Below is a small trained network, with its code and all its weights. Each question gives an input and a class and asks what happens when units are switched off, that is, made to give their printed mean instead of their output.

import numpy as np


def w(rows, s, z=0):
    codes = np.array(rows[::2]) - 128.0
    scale = np.full(codes.shape[1], s)
    scale[-1] = z or s
    return codes * scale


def f(y):
    return y / 2 * (1 + np.tanh(0.7978845608 * (y + 0.044715 * y**3)))


def log_softmax(a):
    a = a - a.max(-1, keepdims=True)
    return a - np.log(np.exp(a).sum(-1, keepdims=True))


def net(x, mask):
    res = np.array(x, float).reshape(1, 5) / 4 @ E
    y = f(res @ A[0][:, :-1].T + A[0][:, -1])
    res = res + np.where(mask, y, B[0][:, -1]) @ B[0][:, :-1]
    return log_softmax(res[-1] @ U[:, :-1].T + U[:, -1])


A, B = {}, {}
E = w([
[228,77,156,191,254,132],'x0',
[169,13,159,80,53,58],'x1',
[58,67,142,29,209,164],'x2',
[66,205,184,190,141,50],'x3',
[98,174,5,111,182,59],'x4',
],0.009)
A[0] = w([
[142,141,195,239,16,92,207],'N1',
[52,128,179,114,131,111,153],'N2',
[139,223,89,229,192,86,255],'N3',
[87,191,99,82,212,241,246],'N4',
[131,120,2,84,86,10,165],'N5',
[88,137,213,52,158,52,195],'N6',
],0.0073,0.0035)
B[0] = w([
[225,255,214,99,61,92,237],'N1',
[45,141,166,151,44,132,158],'N2',
[146,147,40,231,153,73,254],'N3',
[81,156,128,187,140,224,238],'N4',
[76,152,119,15,212,100,218],'N5',
[53,69,197,163,125,78,180],'N6',
],0.0095,0.0099)
U = w([
[47,206,72,176,148,216,116],'0',
[138,60,83,30,2,233,192],'1',
[96,39,123,51,142,165,2],'2',
[183,211,205,122,73,88,147],'3',
[75,130,107,1,179,81,150],'4',
[180,47,195,168,241,199,221],'5',
[32,60,194,144,74,86,124],'6',
[146,136,26,195,166,13,73],'7',
],0.0089,0.0026)

Each question gives the input, the list of numbers given to net, and the class t.
The units are the neurons (one row each of A and B). Each row of codes is followed by its name. A weight is (code - 128) times the scale printed after its matrix; where a second scale follows, it is the last column's (A, B and U).
mask holds one flag per neuron, in row order. A switched-off neuron (its flag False) gives its mean, the last column of its row in B, instead of its output. The means were averaged over made-up inputs and are rounded, as every weight is.
A unit's drop is (log p(t) with every unit on - log p(t) with that unit switched off) / (log p(t) with every unit on - log p(t) with every unit switched off).
The circuit of an input: a set's keep is (log p(t) with only the set's units on - log p(t) with every unit switched off) / (log p(t) with every unit on - log p(t) with every unit switched off). Starting from all 6 units, units are removed one at a time, each time the one whose removal leaves the highest keep (on an exact tie, the one counted first), for as long as the keep stays at least 0.8.
units of the circuit, in order: the units of the circuit, biggest drop first
top k neurons: the k neurons with the biggest drops, biggest first
drop when u is switched off: that unit's drop, to one decimal
input [3,3,6,1,-5], class 6: units of the circuit, in order	N6; N2
input [4,8,2,7,3], class 6: units of the circuit, in order	N6
input [7,7,7,4,8], class 4: top 2 neurons	N5; N3
input [-1,0,5,1,-3], class 6: top 3 neurons	N6; N2; N5
input [0,7,-1,-4,-8], class 3: top 2 neurons	N1; N4
input [0,2,3,4,-2], class 6: top 2 neurons	N6; N1
input [0,-3,8,7,-5], class 6: top 2 neurons	N6; N2
input [2,-1,7,5,-6], class 6: drop when N2 is switched off	0.2
input [-8,7,3,-2,-8], class 6: drop when N2 is switched off	0.3
input [5,3,3,-2,5], class 4: drop when N3 is switched off	0.7
